Below is a small trained network, with its code and all its weights. Each question gives an input and a class and asks what happens when units are switched off, that is, made to give their printed mean instead of their output.

import numpy as np


def w(rows, s, z=0):
    codes = np.array(rows[::2]) - 128.0
    scale = np.full(codes.shape[1], s)
    scale[-1] = z or s
    return codes * scale


def norm(h):
    return h / np.sqrt((h * h).mean(-1, keepdims=True) + 1e-5)


def f(y):
    return np.maximum(y, 0)


def log_softmax(a):
    a = a - a.max(-1, keepdims=True)
    return a - np.log(np.exp(a).sum(-1, keepdims=True))


def net(x, mask):
    res = np.array(x, float).reshape(1, 8) / 4 @ E
    u = 0
    for l in range(2):
        y = f(norm(res) @ A[l][:, :-1].T + A[l][:, -1])
        res = res + np.where(mask[u : u + 14], y, B[l][:, -1]) @ B[l][:, :-1]
        u += 14
    return log_softmax(norm(res)[-1] @ U[:, :-1].T + U[:, -1])


A, B = {}, {}
E = w([
[178,181,189,129,70,83,92,94,205,116,165],'x0',
[104,10,197,101,154,116,125,89,203,168,114],'x1',
[96,124,168,110,154,121,71,168,105,57,171],'x2',
[102,145,78,162,126,20,53,196,137,193,89],'x3',
[127,124,124,133,120,132,123,132,128,124,130],'x4',
[129,119,131,181,167,129,55,20,43,179,159],'x5',
[140,120,130,138,135,120,137,134,126,128,139],'x6',
[88,116,126,72,89,74,179,108,94,161,185],'x7',
],0.011)
A[0] = w([
[159,121,119,177,162,141,63,49,53,154,189,16],'0.n1',
[86,118,175,100,136,129,44,167,90,40,198,41],'0.n2',
[176,155,174,164,117,95,131,121,180,125,116,80],'0.n3',
[113,84,79,142,172,180,173,168,50,151,90,67],'0.n4',
[49,131,136,49,37,52,204,95,28,170,229,51],'0.n5',
[132,152,152,130,137,227,172,59,112,87,184,54],'0.n6',
[131,133,135,120,112,141,78,82,69,154,112,40],'0.n7',
[197,203,201,151,72,96,116,73,160,125,147,40],'0.n8',
[176,254,81,137,114,129,173,136,50,113,169,36],'0.n9',
[142,135,97,160,103,111,164,74,139,146,89,53],'0.n10',
[190,136,62,177,58,148,204,56,152,186,67,63],'0.n11',
[186,139,134,206,165,204,69,142,156,90,77,18],'0.n12',
[179,137,133,172,183,180,81,128,152,95,62,6],'0.n13',
[146,182,99,110,125,106,140,133,80,90,126,30],'0.n14',
],0.011)
B[0] = w([
[57,213,172,194,84,101,242,89,141,119,131,228],'0.n1',
[174,189,181,85,166,157,143,175,75,252,158,202],'0.n2',
[69,117,80,91,146,155,116,137,96,119,185,181],'0.n3',
[73,137,79,69,115,136,73,91,131,111,240,220],'0.n4',
[215,138,78,188,244,176,93,122,253,113,84,254],'0.n5',
[215,115,92,95,86,31,116,119,63,120,97,230],'0.n6',
[86,186,143,168,118,115,192,119,141,129,105,157],'0.n7',
[50,108,64,56,124,129,76,111,146,105,231,205],'0.n8',
[100,74,182,188,46,215,34,184,123,112,74,245],'0.n9',
[118,151,174,101,171,115,122,162,113,139,147,152],'0.n10',
[150,178,217,99,189,135,109,195,75,166,173,239],'0.n11',
[189,148,106,152,210,134,125,101,236,118,114,193],'0.n12',
[170,138,75,173,186,144,135,122,215,146,87,164],'0.n13',
[114,109,137,171,107,171,81,153,137,126,86,150],'0.n14',
],0.011,0.0062)
A[1] = w([
[195,74,157,97,77,189,191,88,91,63,125,17],'1.n1',
[87,46,211,167,162,119,141,66,143,163,123,85],'1.n2',
[82,9,193,112,101,123,118,99,158,147,112,28],'1.n3',
[90,81,67,108,176,177,170,131,72,108,116,41],'1.n4',
[91,138,128,69,98,146,229,252,193,60,100,90],'1.n5',
[91,134,82,197,127,40,44,142,95,166,79,82],'1.n6',
[142,6,191,69,137,126,133,105,188,192,126,60],'1.n7',
[116,127,96,121,118,16,115,194,135,165,101,79],'1.n8',
[134,131,144,81,98,124,73,154,82,140,181,207],'1.n9',
[154,159,215,82,156,162,145,174,88,212,119,2],'1.n10',
[81,124,81,141,176,162,153,110,59,92,117,96],'1.n11',
[96,100,67,147,197,187,186,142,55,175,56,81],'1.n12',
[115,85,108,122,163,140,117,143,99,126,112,43],'1.n13',
[165,179,181,182,172,168,151,145,154,156,130,115],'1.n14',
],0.011,0.0068)
B[1] = w([
[199,107,121,94,122,36,110,106,90,91,84,165],'1.n1',
[119,213,129,174,77,170,148,191,115,98,104,188],'1.n2',
[105,162,79,159,96,187,124,154,81,78,133,167],'1.n3',
[115,127,147,98,84,86,72,116,186,120,168,150],'1.n4',
[96,188,169,220,143,110,171,8,110,193,148,231],'1.n5',
[200,78,164,67,100,134,212,91,116,54,122,211],'1.n6',
[128,159,101,165,113,177,39,195,83,78,78,219],'1.n7',
[216,114,127,90,131,159,138,67,68,82,153,185],'1.n8',
[65,39,94,115,142,123,164,141,122,166,84,255],'1.n9',
[85,83,88,125,162,75,160,175,76,169,125,192],'1.n10',
[110,96,161,121,81,107,106,140,203,153,134,166],'1.n11',
[154,193,203,112,114,114,81,148,180,111,196,172],'1.n12',
[132,174,123,119,94,100,119,109,142,128,146,136],'1.n13',
[98,62,109,96,145,111,175,172,133,145,90,254],'1.n14',
],0.012,0.0077)
U = w([
[207,164,124,165,204,168,123,131,250,115,105,113],'0',
[107,135,145,188,27,190,82,193,91,103,61,108],'1',
[73,183,208,199,112,83,202,42,134,164,122,114],'2',
[231,78,123,34,99,63,143,90,83,90,96,101],'3',
[57,126,110,51,91,123,60,112,194,129,230,94],'4',
[90,84,78,134,138,127,158,121,146,131,92,252],'5',
[128,139,190,77,191,134,131,203,78,213,139,103],'6',
],0.013,0.017)

Each question gives the input, the list of numbers given to net, and the class t.
The units are the neurons (one row each of A and B). Each row of codes is followed by its name. A weight is (code - 128) times the scale printed after its matrix; where a second scale follows, it is the last column's (A, B and U).
mask holds one flag per neuron, layer by layer. A switched-off neuron (its flag False) gives its mean, the last column of its row in B, instead of its output. The means were averaged over made-up inputs and are rounded, as every weight is.
A unit's drop is (log p(t) with every unit on - log p(t) with that unit switched off) / (log p(t) with every unit on - log p(t) with every unit switched off).
The circuit of an input: a set's keep is (log p(t) with only the set's units on - log p(t) with every unit switched off) / (log p(t) with every unit on - log p(t) with every unit switched off). Starting from the 12 units with the biggest drops (on a tie, the unit counted first), units are removed one at a time, each time the one whose removal leaves the highest keep (on an exact tie, the one counted first), for as long as the keep stays at least 0.8.
units of the circuit, in order: the units of the circuit, biggest drop first
most important unit: the unit with the biggest drop
top k neurons: the k neurons with the biggest drops, biggest first
top k neurons in layer l: the k neurons of layer l with the biggest drops, biggest first
input [4,-5,6,-2,-6,1,3,2], class 5: most important unit -> 1.n9
input [-8,8,5,-4,6,6,6,8], class 0: units of the circuit, in order -> (0.n5 1.n12)
input [-6,-2,-5,-7,3,6,-8,-3], class 3: top 2 neurons in layer 1 -> (1.n5 1.n1)
input [7,-6,7,7,1,-1,4,-4], class 3: top 2 neurons in layer 0 -> (0.n11 0.n4)
input [2,7,1,8,5,6,0,3], class 3: top 3 neurons -> (1.n6 1.n8 0.n9)
input [-6,2,5,-4,7,7,-2,-7], class 0: top 4 neurons -> (0.n12 0.n13 1.n5 1.n9)
input [-6,-8,1,6,1,8,-2,7], class 1: top 2 neurons in layer 0 -> (0.n9 0.n12)
input [7,-2,-5,3,7,-6,-4,-4], class 4: top 3 neurons -> (0.n8 0.n3 0.n1)
input [-6,4,8,8,-8,1,-2,-7], class 3: top 3 neurons -> (1.n6 0.n5 0.n11)
input [5,-4,8,-1,7,4,-6,-6], class 6: top 3 neurons -> (0.n2 0.n5 1.n14)
input [-7,3,4,6,-7,0,5,-3], class 4: top 2 neurons -> (0.n4 0.n6)
input [0,0,8,-3,7,-5,-8,8], class 0: top 2 neurons -> (0.n5 0.n11)
input [-4,0,7,-7,-5,-3,-6,-3], class 3: top 2 neurons -> (0.n6 1.n1)
input [-4,1,-2,3,-1,5,3,1], class 2: most important unit -> 0.n1
input [-8,1,8,-3,7,-4,3,-1], class 4: top 3 neurons -> (0.n4 1.n4 0.n11)
input [8,8,-3,5,2,-1,-7,-5], class 1: top 2 neurons -> (1.n7 0.n4)
input [-5,7,8,8,0,8,7,7], class 2: units of the circuit, in order -> (0.n1 1.n14)
input [7,6,-2,8,4,-8,7,0], class 2: top 2 neurons -> (1.n5 0.n6)
input [1,-2,4,5,-5,-5,-6,3], class 2: top 2 neurons -> (1.n5 0.n6)
input [-7,8,3,2,3,1,2,4], class 1: units of the circuit, in order -> (1.n7)
input [6,3,7,2,3,3,-7,-4], class 6: top 2 neurons in layer 0 -> (0.n2 0.n4)
input [-7,-8,7,7,3,7,7,5], class 1: top 2 neurons in layer 0 -> (0.n9 0.n6)
input [-3,2,7,-2,8,-6,3,8], class 0: top 2 neurons in layer 0 -> (0.n5 0.n11)
input [5,8,0,0,1,5,-1,6], class 1: top 2 neurons in layer 1 -> (1.n7 1.n2)
